The symbols move the states like this.
ve: x473->x867, x309->x9, x905->x147, x311->x454, x316->x32, x498->x488, x880->x142, x461->x797, x426->x56, x677->x498, x931->x147, x147->x75, x797->x896, x626->x791, x893->x452, x986->x976, x142->x121, x61->x177, x570->x986, x918->x173, x177->x142, x405->x184, x681->x701, x441->x810, x454->x370, x887->x534, x446->x147, x250->x312, x75->x313, x151->x501, x518->x681, x121->x173, x56->x452, x874->x905, x894->x184, x182->x461, x227->x385, x501->x316, x340->x370, x385->x121, x404->x72, x400->x797, x184->x918, x976->x71, x157->x405, x370->x400, x312->x404, x313->x931, x546->x570, x488->x887, x173->x665, x898->x307, x867->x665, x211->x457, x452->x645, x701->x313, x457->x250, x275->x893, x72->x446, x137->x441, x810->x323, x645->x426, x791->x973, x836->x501, x896->x275, x534->x173, x973->x880, x572->x184, x9->x311, x32->x293, x307->x311, x323->x874, x293->x572, x71->x473, x665->x976, x883->x137
ri: x473->x546, x309->x309, x905->x177, x311->x546, x316->x986, x498->x9, x880->x32, x461->x893, x426->x931, x677->x9, x931->x810, x147->x883, x797->x250, x626->x316, x893->x56, x986->x488, x142->x973, x61->x894, x570->x498, x918->x71, x177->x791, x405->x151, x681->x250, x441->x810, x454->x461, x887->x311, x446->x931, x250->x446, x75->x645, x151->x887, x518->x457, x121->x572, x56->x518, x874->x61, x894->x665, x182->x275, x227->x142, x501->x572, x340->x211, x385->x121, x404->x75, x400->x896, x184->x227, x976->x157, x157->x986, x370->x797, x312->x147, x313->x441, x546->x797, x488->x9, x173->x473, x898->x701, x867->x570, x211->x404, x452->x340, x701->x312, x457->x307, x275->x426, x72->x313, x137->x874, x810->x142, x645->x898, x791->x501, x836->x546, x896->x645, x534->x454, x973->x316, x572->x173, x9->x400, x32->x151, x307->x211, x323->x385, x293->x121, x71->x405, x665->x867, x883->x323
zu: x473->x157, x309->x311, x905->x404, x311->x986, x316->x157, x498->x887, x880->x570, x461->x896, x426->x340, x677->x488, x931->x137, x147->x75, x797->x275, x626->x973, x893->x645, x986->x677, x142->x626, x61->x626, x570->x797, x918->x9, x177->x121, x405->x570, x681->x211, x441->x501, x454->x976, x887->x309, x446->x457, x250->x404, x75->x931, x151->x498, x518->x701, x121->x791, x56->x898, x874->x905, x894->x894, x182->x797, x227->x61, x501->x32, x340->x404, x385->x177, x404->x446, x400->x461, x184->x173, x976->x473, x157->x546, x370->x887, x312->x797, x313->x121, x546->x173, x488->x452, x173->x976, x898->x518, x867->x405, x211->x250, x452->x426, x701->x457, x457->x370, x275->x452, x72->x147, x137->x810, x810->x681, x645->x56, x791->x880, x836->x316, x896->x893, x534->x9, x973->x836, x572->x184, x9->x473, x32->x572, x307->x681, x323->x905, x293->x894, x71->x867, x665->x71, x883->x441

The rows follow the links: the fewer symbols apart two states are, the more alike their rows tend to be.

Each row, then its state:
[-40  74  -3   2  -7  77  25 -30   3   3  79  50 -40 -48  25 -13 -28 -99 -11  51  52 -52  -5  79 -73  28 -31 -26 -30  41  13  -5 -21 -29 -44  11 -23 -21 -39  65  38  32 -47   7  -1 -24 -57  35  39 -43  19 -50  65 -11  20  19  15  30 -77   0 -29  38  36]
state: x312
[-67 -23  31 -39  96  -5  24  63 -12  53 -29  17  11   6  -8  -7 -93 -26 -62 -72  12 -24  -6  21 -74  24  32 -19  35  43 -58 -51 -47  12  51 -30  58   4  48  28   6 -50  45  13  50 -33 -23  49 -19 -50  12  28 -35 -10 -54  35  20  15  55  -9 -70   5 -60]
state: x275
[ 33 -67  10 -35  -8 -29 -30  14 -81   2 -50 -37  19  53  -4 -31  33  54  -2 -16 -77  41 -18 -58  93  -8  45   2  30 -34   1 -59  52 -16  64  52  43  41  41 -49 -41  -5  37  -9 -29  13  18 -37  23 -14 -44  40 -92   2 -36  12 -61 -56  34 -57 -20 -16 -68]
state: x791
[ 35  28 -17 -36 -90  63 -15 -51 -62  -8  67  21   4 -15  36 -35  47 -41  27  86   4 -13 -22  14  52 -10   5 -24 -31   5  35 -48  84 -52  -5  64 -27   5 -23   0   9  87 -65 -23 -57   8 -19 -18  91 -26 -44 -29   7 -24  16  22 -72 -32 -66 -43 -11   5  14]
state: x441
[ 32 -67   9 -38  -8 -36 -30  22 -74   9 -50 -34  37  52  -9 -21  35  64  -6 -17 -66  36 -14 -60  87 -13  55   4  31 -30  -8 -56  52  -7  67  39  38  39  44 -53 -38  -1  37  -9 -24  11  26 -31  16  -4 -41  45 -96   0 -44  11 -54 -54  49 -45 -15 -20 -66]
state: x973
[ 30  19 -10 -33 -80  54 -20 -45 -79 -16  50   9  -7   2  30 -49  58 -32  15  77 -19  -1 -23   5  75  -5  11 -29 -23  -5  39 -54  77 -58   8  85 -19  16 -15  -1   2  69 -45 -17 -65   6 -28 -16  84 -35 -43 -25 -18 -11   7  16 -65 -37 -67 -54 -17  15   0]
state: x323
[ 38 -15 -14  72  -5 -70 -11  -7  76 -43 -50 -44  -7  17 -26  42  43  72  28 -29 -13  37  34 -55  37 -20 -33  37  -4 -49  20 100 -30  40 -39 -40 -31   0 -19 -32 -16 -40  20   3   8  34  51 -41 -74  83  27  -4  22  29  40 -61  40  11  19  47  83 -18  41]
state: x157
[-66 -25  32 -32  90 -14  14  73   4  56 -33  21  22   6 -12   6 -91 -10 -51 -71  22 -11  -9  18 -82  16  40  -8  34  33 -65 -34 -40  27  55 -45  47  -7  54  14   7 -57  37  15  50 -33  -6  55 -27 -34  10  38 -34 -13 -58  38  36  28  80   8 -56   1 -47]
state: x461
[-22  74 -11  -5 -32  78  20 -43   0  -5  83  43 -33 -49  30 -19 -10 -95  -3  64  50 -49  -3  73 -43  21 -38 -30 -34  40  21  -8   1 -37 -48  24 -31 -16 -44  64  38  50 -62  -1  -9 -15 -54  24  50 -36   7 -57  63 -13  29  16  -5  20 -87  -3 -22  33  40]
state: x404
[ 30 -42   8 -11 -13 -19 -21 -15 -83 -34 -45 -56 -17  59   6 -59  44  29 -18  -8 -89  23   5 -45 119   4   5 -12  19 -36  25 -39  24 -34  30  76  44  63  18 -14 -40  -5  46  -8 -32  19  -4 -50  18 -14 -24   5 -82  27 -10 -11 -58 -66 -28 -72 -22   2 -68]
state: x61
[ -76   40   19  -11   64   51   32   16    2   31   34   43  -41  -24   12  -13  -86  -97  -46  -13   41  -44    0   77 -102   43  -17  -30    1   51  -24  -27  -58  -14   -8  -15   22  -11    1   77   20  -21    5   18   39  -38  -61   59   11  -62   27  -20   32   -8  -21   31   29   40  -28   -4  -61   38  -14]
state: x898
[-32  72  -6   2 -14  74  24 -37   9   2  78  48 -45 -49  28  -6 -29 -98   2  53  49 -45   0  78 -72  24 -39 -27 -35  39  16  -2 -18 -30 -52   5 -26 -27 -46  67  31  34 -51   5   2 -21 -54  33  41 -42  17 -52  75 -14  23  14   7  31 -77   4 -19  38  40]
state: x681
[ 27 -29   0  68  20 -60  -7 -24   5 -63 -68 -75 -64  48 -15 -11  41  41   1 -40 -80  36  35 -46  76  13 -57  18  12 -64  37  58 -61   3 -35  16  22  45 -23   0 -43 -59  69  10   3  26  10 -61 -54  40  30  -6 -20  57  30 -60   5 -25 -38 -14  39  14 -24]
state: x184
[ 46 -11 -19  -9 -46 -29 -14  15  63  28   8  18  91 -28 -20  68  25  77  52  16  50  21 -11 -36 -20 -53  43  42  -5   3 -15  34  54  51  11 -60 -50 -51   8 -75  17  36 -45 -14  -1  16  72   4 -18  65 -21  32  28 -28   6   0  15  15  89  62  61 -56  63]
state: x498
[-71 -12  29 -37  87   9  18  62  -8  59 -14  31  10  -2  -3  -6 -95 -36 -52 -59  22 -19 -15  34 -91  27  34 -16  28  43 -54 -51 -43  15  48 -34  48  -7  47  28  10 -45  33  13  48 -39 -28  58 -10 -54   9  25 -25 -15 -60  43  30  25  53  -3 -69  10 -45]
state: x452
[ -63   58    8   -3   40   65   32   -3   10   16   50   43  -48  -41   16  -13  -70 -104  -33    9   50  -52    5   81  -93   38  -31  -36  -13   47   -7  -13  -53  -22  -32  -10    5  -16  -19   79   30   -1  -18   16   27  -31  -63   48   18  -57   31  -38   54   -5    1   25   26   38  -54   -2  -50   38    8]
state: x518
[-37  70 -10   5  -5  72  24 -29  28   6  78  48 -36 -57  23   7 -40 -93  -2  43  59 -47   1  75 -86  22 -42 -25 -31  44   6   6 -29 -17 -55 -13 -25 -31 -45  65  34  32 -46   7  17 -22 -49  36  25 -37  27 -46  84 -16  25  15  17  36 -63  14 -18  31  39]
state: x457
[-81   1  31 -26  90  22  26  55 -14  45  -5  30 -18   3   2 -18 -94 -64 -61 -52  22 -29  -4  47 -85  37  10 -30  24  43 -45 -44 -52   0  32 -22  47   1  34  51  10 -52  27  20  47 -41 -45  57  -9 -64  19   7 -17 -11 -47  39  25  29  20 -10 -77  23 -49]
state: x56
[ 17 -27   6  59  28 -50  -2 -24 -11 -64 -62 -76 -72  50  -9 -29  29  25 -13 -44 -86  24  41 -35  80  26 -60   7  15 -57  36  45 -66 -11 -33  28  32  56 -18  15 -40 -61  71   8   3  25  -6 -58 -45  19  32 -18 -26  60  25 -55  -2 -30 -55 -29  18  21 -37]
state: x894
[ 36 -11 -14  81  10 -61  -4 -22  65 -57 -52 -53 -40  19 -22  29  35  53  26 -34 -34  33  46 -41  34  -4 -58  32  -2 -54  27  95 -54  26 -59 -33 -15  12 -33  -8 -28 -46  38   8  19  32  31 -46 -76  69  39 -13  30  45  46 -69  32   0 -18  35  70  -2  24]
state: x405

Each walk starts at a row. The symbols on each line, taken left to right, move it on to the next state.
Answer with the state's row; about right is enough.
[ 62 -39 -18   5 -45 -64 -21  14  37   1 -30 -13  80   6 -25  48  59 109  46   1   6  38  -3 -70  44 -53  40  39   1 -25 -10  39  58  40  22 -30 -34 -21  15 -87  -4  16 -18 -17 -15  30  81 -27 -27  74 -22  35 -11 -11   4 -21   6  -5  79  41  64 -56  38]
ve zu zu	[ 36 -50   4  40  12 -60 -19  -7 -28 -57 -74 -77 -37  65 -12 -25  44  53  -2 -43 -90  38  30 -65 106   2 -30  10  23 -64  26  25 -25  -6  -4  29  34  61   5 -18 -49 -49  66   2 -10  30  19 -60 -38  26   7   7 -56  44  12 -46 -20 -42 -17 -32  20   3 -48]
ri zu ri zu ve	[ 37 -31 -11  54   4 -74 -14  11  73 -20 -53 -31  17  13 -36  59  32  88  33 -30 -10  43  21 -55  11 -26  -5  51   5 -43   3  87 -22  54 -16 -58 -23 -19  -6 -48 -17 -38  24   7  13  23  62 -26 -79  82  21  24  14  18  20 -48  44  14  57  54  80 -29  38]
[ -72  -10   28  -26   93   -6   21   65   18   53  -20   32   15  -10  -12    8  -91  -22  -48  -63   32  -22   -9   33 -103   24   32   -3   30   48  -61  -28  -53   30   41  -48   41  -19   42   24   21  -46   31   18   56  -37  -16   58  -30  -37   24   29  -13  -14  -51   37   52   38   66   16  -52    3  -36]
ve zu	[-71 -18  33 -33  96  -1  22  64 -16  54 -29  20   4  11  -8 -11 -92 -28 -59 -62   9 -17  -6  28 -76  29  33 -17  32  39 -54 -48 -49  11  52 -27  58   1  48  27   4 -55  46  19  47 -37 -29  51 -19 -56  10  32 -41  -7 -59  42  29  21  54  -9 -70  13 -57]
zu ve ri	[-11  62 -10 -26 -51  83  11 -44 -35  -3  84  45 -21 -34  37 -34   3 -87   2  75  37 -45 -15  60 -12  16 -16 -38 -32  34  24 -35  30 -52 -27  49 -22  -6 -34  45  29  69 -63  -8 -32 -14 -53  20  78 -48 -14 -44  40 -16  18  25 -29   2 -87 -26 -34  30  24]
[ 43 -68   6  -4  -9 -63 -29  17 -44 -19 -71 -53  23  61 -18 -15  51  83   3 -31 -71  50  -2 -75 105 -16  33  15  29 -48   1 -12  35   4  49  30  26  44  38 -55 -39 -22  46 -11 -25  23  40 -47 -14  28 -27  39 -86  19 -18 -16 -32 -45  42 -30  11 -24 -50]
ve ve zu ri	[ 27 -52   9  -4   1 -33 -19  -7 -77 -35 -52 -60 -22  62   1 -54  41  31 -18 -20 -91  33   6 -49 117   5   2  -7  22 -46  22 -33  14 -30  32  68  43  64  21 -19 -43 -19  54  -5 -30  17  -2 -54   8  -7 -21   7 -84  30  -8 -14 -53 -56 -21 -63 -19   6 -71]
ve ve zu ri	[ 52 -63   2 -25 -32 -42 -33   2 -59  -6 -47 -40  43  47 -12 -16  58  85  12  -6 -69  36 -14 -68  98 -26  46  24  24 -40   5 -33  63   1  55  44  26  33  29 -67 -30  11  31 -12 -39  23  42 -43   8  20 -38  43 -80  10 -25  -4 -51 -64  43 -39   4 -32 -41]
[-56 -18  21 -33  74 -22  18  72  32  63 -27  34  51 -14 -18  22 -80  10 -42 -62  45 -20 -11  13 -92   4  50   4  29  47 -67 -21 -27  41  54 -59  31 -30  54  -1  25 -39  20  11  53 -31   8  57 -31 -10  10  36 -16 -20 -52  35  48  36  95  27 -41 -21 -22]
ri ve ve zu ve	[-78   0  28 -36  85  25  27  50 -19  50   1  31  -7  -3   2 -22 -96 -60 -60 -51  26 -34  -7  49 -84  32  21 -30  21  50 -49 -57 -44  -3  34 -19  49   1  39  48  18 -36  25  18  46 -38 -42  57  -2 -65  12  10 -19 -12 -49  46  20  22  23 -15 -81  18 -52]
ri ve ri	[ 24  39 -18 -26 -89  69  -7 -53 -53 -11  75  23  -3 -22  37 -32  45 -47  22  85  14 -22 -20  27  41  -9  -3 -28 -32  11  34 -43  74 -56 -16  64 -31  -1 -27  12  16  85 -69 -17 -54   5 -27  -7  88 -30 -38 -37  17 -19  24  18 -61 -21 -74 -33 -15  13  24]
[ 30 -46   9 -31 -23  -9 -24  -7 -96 -17 -26 -41   1  50   8 -52  43  25  -8   1 -78  26  -9 -44 111  -5  22 -17  20 -33  17 -64  50 -37  46  73  39  55  27 -25 -38  10  28 -13 -36  14  -3 -41  40 -23 -40  15 -86  13 -21   9 -73 -63 -11 -70 -26   1 -66]
ve zu ri	[ 48 -72   4 -19 -19 -58 -32  21 -38   1 -58 -44  51  46 -16  -2  44  92  13 -30 -58  42 -12 -77  89 -28  49  21  25 -39  -2 -20  51  10  57  18  20  26  45 -75 -34  -2  37 -12 -20  24  50 -40  -8  29 -38  46 -77   4 -25  -5 -42 -45  64 -21  16 -38 -41]
zu ri ri zu ri	[ -70   39   14  -29   55   55   33   18    8   46   44   54  -13  -45   10    0  -89  -82  -38   -7   50  -47   -9   75 -120   38    5  -22    5   64  -32  -37  -41   -2    2  -25   23  -28    0   58   33   -1   -4   15   40  -41  -51   60   13  -61   21   -7   34  -19  -26   42   23   34   -3    4  -59   19   -9]
[-27  70  -8 -19 -30  82  16 -43 -23  -1  82  39 -29 -40  35 -30 -10 -95 -12  63  39 -54  -7  73 -38  27 -25 -37 -30  43  20 -30   6 -44 -34  42 -18  -8 -35  60  34  57 -53  -4 -20 -19 -61  25  67 -51   7 -51  50 -12  16  25 -15   7 -87 -21 -42  29  24]
zu ve	[ -6  68 -14 -12 -58  80   9 -52 -18 -13  85  36 -23 -42  37 -28  13 -82   5  77  35 -44  -9  56 -11  13 -25 -33 -39  32  30 -17  28 -46 -41  45 -33 -10 -45  44  29  72 -65 -10 -30 -10 -44   9  67 -36  -5 -53  53 -11  26  16 -23   1 -90 -18 -21  25  35]
ri ve ri	[ 27  15 -14 -37 -81  51 -15 -51 -81 -18  51   2  -1  -6  31 -51  60 -28  13  72 -26 -12 -20   7  75  -3   7 -28 -21   2  40 -54  73 -57   4  88  -9  24 -20   3  -1  72 -39 -21 -64   8 -25 -23  83 -33 -41 -26 -18  -4  10  11 -71 -46 -71 -60 -21   8  -8]
[ 30  -4 -13  81   3 -60  -5 -23  62 -58 -47 -50 -39  13 -23  32  39  52  26 -23 -31  31  37 -33  29  -1 -53  36  -3 -52  31 103 -56  33 -58 -32 -26   8 -38  -5 -19 -44  35   9  11  26  28 -42 -70  70  42 -12  31  40  48 -71  44   7 -18  35  73  -2  35]
ve ri zu ri ri	[ 27  -9 -14 -12 -29 -24  -9  32  62  34   9  34  92 -29 -20  65  10  68  42   8  66  16 -12 -27 -38 -54  49  34  -7  11 -31  26  55  51  25 -65 -48 -57  18 -68  24  27 -53  -9   8   9  66  20 -20  58 -22  34  24 -39  -7   5  28  32  99  69  48 -52  60]
zu ve ri ri	[-44  72  -3   3   1  74  26 -26   3   4  69  42 -51 -48  23 -12 -33 -98 -17  45  47 -49  -4  84 -76  37 -35 -24 -23  44  12  -1 -37 -23 -45  10 -16 -21 -43  72  35  22 -33   8   5 -31 -63  42  31 -47  26 -45  62  -6  12  17  26  28 -79   1 -30  39  27]
[ 20   5 -11  84  21 -49   5 -30  53 -66 -45 -57 -64  13 -13  12  26  27   5 -30 -42  15  48 -21  33  18 -75  23  -1 -46  33  97 -81  16 -69 -14  -6  21 -44  18 -19 -49  50   9  14  22   8 -48 -69  49  52 -26  32  52  52 -70  36   3 -48  21  54  11  17]
ri ve ve ve	[ 20   5  -9  85  11 -49   4 -27  71 -64 -40 -48 -52  10 -16  22  25  32  12 -30 -24  17  45 -23  28   6 -72  21  -8 -43  29 106 -71  22 -69 -23 -16  12 -40  13 -16 -47  31  10  19  25  16 -38 -69  63  51 -28  36  46  55 -71  46  16 -36  34  63   8  33]
ve zu ri	[ 54 -19 -20  26 -32 -46 -17   4  72   3 -15  -1  54 -13 -24  74  33  86  63   3  25  35   2 -51  -4 -49  16  51  -6 -26  -6  59  30  58  -7 -67 -45 -41  -4 -69  -4   6 -24  -5   6  28  73 -18 -41  79  -6  31  34 -14  19 -21  26  14  77  67  85 -45  57]
